Below are the code and all the weights of a small trained network. Each question names an input and a class and asks about switching units off, where a switched-off unit gives its printed mean instead of its output.

import numpy as np


def w(rows, s, z=0):
    codes = np.array(rows[::2]) - 128.0
    scale = np.full(codes.shape[1], s)
    scale[-1] = z or s
    return codes * scale


def norm(h):
    return h / np.sqrt((h * h).mean(-1, keepdims=True) + 1e-5)


def f(y):
    return y / 2 * (1 + np.tanh(0.7978845608 * (y + 0.044715 * y**3)))


def log_softmax(a):
    a = a - a.max(-1, keepdims=True)
    return a - np.log(np.exp(a).sum(-1, keepdims=True))


def net(x, mask):
    res = np.array(x, float).reshape(1, 8) / 4 @ E
    u = 0
    for l in range(3):
        y = f(norm(res) @ A[l][:, :-1].T + A[l][:, -1])
        res = res + np.where(mask[u : u + 10], y, B[l][:, -1]) @ B[l][:, :-1]
        u += 10
    return log_softmax(norm(res)[-1] @ U[:, :-1].T + U[:, -1])


A, B = {}, {}
E = w([
[98,73,7,218,54,83,185,162,16],'x0',
[206,126,180,75,153,151,178,130,160],'x1',
[75,199,216,184,185,144,116,2,58],'x2',
[97,34,127,61,14,103,38,147,242],'x3',
[113,125,128,188,204,149,125,220,157],'x4',
[212,163,58,7,99,120,59,155,112],'x5',
[163,166,105,166,96,86,102,167,91],'x6',
[147,50,239,206,154,157,146,114,163],'x7',
],0.0069)
A[0] = w([
[153,90,132,135,129,114,153,180,129,81],'L0N0',
[124,128,78,176,161,146,165,98,133,61],'L0N1',
[130,95,117,114,142,122,145,163,123,78],'L0N2',
[146,162,105,177,113,117,156,68,72,107],'L0N3',
[122,212,178,150,200,130,167,78,117,93],'L0N4',
[109,160,55,104,69,119,83,144,93,138],'L0N5',
[117,94,107,118,140,123,157,169,146,56],'L0N6',
[92,141,48,115,91,120,61,170,149,1],'L0N7',
[132,111,204,73,100,112,85,55,147,86],'L0N8',
[68,103,167,254,144,126,157,97,105,68],'L0N9',
],0.016,0.0045)
B[0] = w([
[109,125,134,153,117,139,179,170,184,174],'L0N0',
[152,94,168,145,87,116,89,66,156,170],'L0N1',
[130,131,141,144,89,121,147,155,168,151],'L0N2',
[132,184,166,122,58,99,228,107,110,220],'L0N3',
[156,176,173,74,245,145,146,202,91,246],'L0N4',
[109,98,102,71,132,1,149,123,120,250],'L0N5',
[205,93,100,118,118,157,163,162,91,161],'L0N6',
[98,86,95,78,241,64,85,171,136,215],'L0N7',
[168,83,183,89,83,181,77,61,164,229],'L0N8',
[86,14,137,247,157,109,186,36,106,254],'L0N9',
],0.015,0.0097)
A[1] = w([
[92,134,101,96,108,108,150,150,41,34],'L1N0',
[113,130,142,97,101,170,54,110,190,114],'L1N1',
[105,169,13,116,110,102,47,153,144,66],'L1N2',
[133,118,111,179,142,138,173,97,110,3],'L1N3',
[86,137,133,254,117,135,125,77,134,25],'L1N4',
[117,122,8,102,54,147,79,132,136,59],'L1N5',
[169,127,147,116,53,172,12,61,137,38],'L1N6',
[115,232,59,136,18,95,127,76,83,9],'L1N7',
[159,128,51,195,54,203,154,238,197,15],'L1N8',
[157,106,120,83,72,202,39,80,168,67],'L1N9',
],0.014,0.0024)
B[1] = w([
[162,160,136,145,103,98,113,100,128,199],'L1N0',
[132,111,135,76,69,137,145,100,98,216],'L1N1',
[118,91,116,134,181,83,104,113,155,207],'L1N2',
[125,104,98,143,110,177,91,96,145,207],'L1N3',
[142,74,171,148,138,111,139,138,52,234],'L1N4',
[106,100,149,109,195,113,89,118,111,166],'L1N5',
[158,115,137,115,44,184,94,124,183,239],'L1N6',
[142,211,104,107,83,102,146,114,107,169],'L1N7',
[177,129,71,99,155,163,252,149,132,206],'L1N8',
[136,119,155,98,76,134,107,94,190,254],'L1N9',
],0.024,0.0061)
A[2] = w([
[43,137,97,111,128,178,166,138,136,19],'L2N0',
[128,113,123,78,104,112,152,139,119,189],'L2N1',
[130,99,133,138,131,100,122,130,131,56],'L2N2',
[119,199,145,123,177,205,89,154,109,51],'L2N3',
[101,85,113,157,166,157,124,120,140,81],'L2N4',
[140,153,90,168,116,138,136,154,163,35],'L2N5',
[68,104,141,249,119,153,124,105,122,54],'L2N6',
[87,113,81,137,125,81,38,194,129,76],'L2N7',
[131,117,174,164,137,112,146,146,115,123],'L2N8',
[82,195,118,159,71,101,140,124,145,6],'L2N9',
],0.021,0.0022)
B[2] = w([
[201,110,135,132,127,134,86,217,113,128],'L2N0',
[96,169,72,233,89,111,60,126,177,229],'L2N1',
[194,103,124,77,199,135,86,95,85,178],'L2N2',
[50,227,160,157,163,193,83,221,157,176],'L2N3',
[157,165,143,118,69,89,182,111,89,194],'L2N4',
[144,125,108,152,104,113,121,191,138,132],'L2N5',
[110,18,153,196,139,164,140,97,3,254],'L2N6',
[26,99,78,141,191,77,74,103,198,223],'L2N7',
[106,114,86,138,57,195,26,168,85,206],'L2N8',
[185,213,77,119,122,150,125,122,91,155],'L2N9',
],0.018,0.009)
U = w([
[93,94,69,92,195,43,80,109,159,176],'0',
[163,236,107,113,95,72,143,74,60,4],'1',
[121,213,191,107,203,207,116,180,105,149],'2',
[189,98,72,127,154,167,214,192,150,32],'3',
[132,44,155,185,139,159,154,82,9,236],'4',
[159,94,171,61,59,186,91,76,192,147],'5',
],0.015,0.0027)

Each question gives the input, the list of numbers given to net, and the class t.
The units are the neurons (one row each of A and B). Each row of codes is followed by its name. A weight is (code - 128) times the scale printed after its matrix; where a second scale follows, it is the last column's (A, B and U).
mask holds one flag per neuron, layer by layer. A switched-off neuron (its flag False) gives its mean, the last column of its row in B, instead of its output. The means were averaged over made-up inputs and are rounded, as every weight is.
A unit's drop is (log p(t) with every unit on - log p(t) with that unit switched off) / (log p(t) with every unit on - log p(t) with every unit switched off).
The circuit of an input: a set's keep is (log p(t) with only the set's units on - log p(t) with every unit switched off) / (log p(t) with every unit on - log p(t) with every unit switched off). Starting from the 12 units with the biggest drops (on a tie, the unit counted first), units are removed one at a time, each time the one whose removal leaves the highest keep (on an exact tie, the one counted first), for as long as the keep stays at least 0.8.
units of the circuit, in order: the units of the circuit, biggest drop first
unit that matters most: the unit with the biggest drop
k most important neurons: the k neurons with the biggest drops, biggest first
k most important neurons of layer l: the k neurons of layer l with the biggest drops, biggest first
drop of u: that unit's drop, to one decimal
input [-6,-1,8,1,1,7,-6,-4], class 5: units of the circuit, in order => L0N8
input [-6,7,-3,1,7,-5,-1,-7], class 2: 2 most important neurons => L0N9, L2N3
input [6,-3,-3,0,-6,1,7,7], class 1: 2 most important neurons => L0N3, L0N5
input [1,6,1,4,-7,3,-1,-7], class 0: 3 most important neurons of layer 0 => L0N5, L0N7, L0N1
input [-4,-3,-6,2,3,1,3,3], class 3: 2 most important neurons => L1N8, L0N5
input [1,-2,-3,-7,5,1,1,-2], class 1: 2 most important neurons => L0N9, L1N4
input [0,-5,-4,-6,3,5,-6,4], class 3: 2 most important neurons => L0N9, L0N8
input [-8,0,2,-4,-7,0,3,5], class 2: 2 most important neurons => L0N4, L2N3
input [-5,-1,6,-3,5,3,-7,8], class 2: 2 most important neurons => L0N4, L2N3
input [-8,6,4,2,1,-2,5,-1], class 5: 2 most important neurons of layer 0 => L0N8, L0N7
input [-6,-6,7,5,-4,1,4,-8], class 5: 2 most important neurons of layer 0 => L0N8, L0N4
input [5,-2,-1,-2,-5,2,1,-5], class 1: 2 most important neurons of layer 0 => L0N3, L0N4
input [5,-3,-1,2,-6,-5,-3,-7], class 0: 2 most important neurons => L0N7, L0N5
input [5,8,5,-2,-2,6,7,5], class 1: unit that matters most => L0N3
input [-6,-6,-1,-7,8,1,-8,4], class 2: 2 most important neurons => L0N4, L2N3
input [1,-4,3,-4,-7,7,-5,5], class 1: 3 most important neurons => L0N3, L0N7, L0N9
input [-7,3,-8,2,7,1,-6,6], class 3: 2 most important neurons of layer 0 => L0N0, L0N1
input [-5,-5,-1,-5,-6,3,-8,0], class 5: 2 most important neurons => L0N8, L0N7
input [5,7,-6,-7,-3,-6,-8,-5], class 3: 2 most important neurons of layer 1 => L1N8, L1N4
input [-3,2,-7,-6,-5,-2,-5,7], class 2: 2 most important neurons => L0N9, L0N5
input [-3,8,0,-8,-4,8,8,-2], class 2: 2 most important neurons => L0N4, L2N3
input [-8,-3,-6,-1,2,-1,1,6], class 5: unit that matters most => L0N9
input [-5,0,8,5,4,1,-5,-2], class 5: drop of L0N8 => 4.6
input [8,-4,3,-3,2,0,-3,-7], class 1: 2 most important neurons of layer 0 => L0N3, L0N5
input [-6,1,-5,6,8,-7,3,4], class 3: drop of L1N8 => 0.6
input [-6,-8,0,-6,-2,3,-6,2], class 2: drop of L0N4 => 0.9
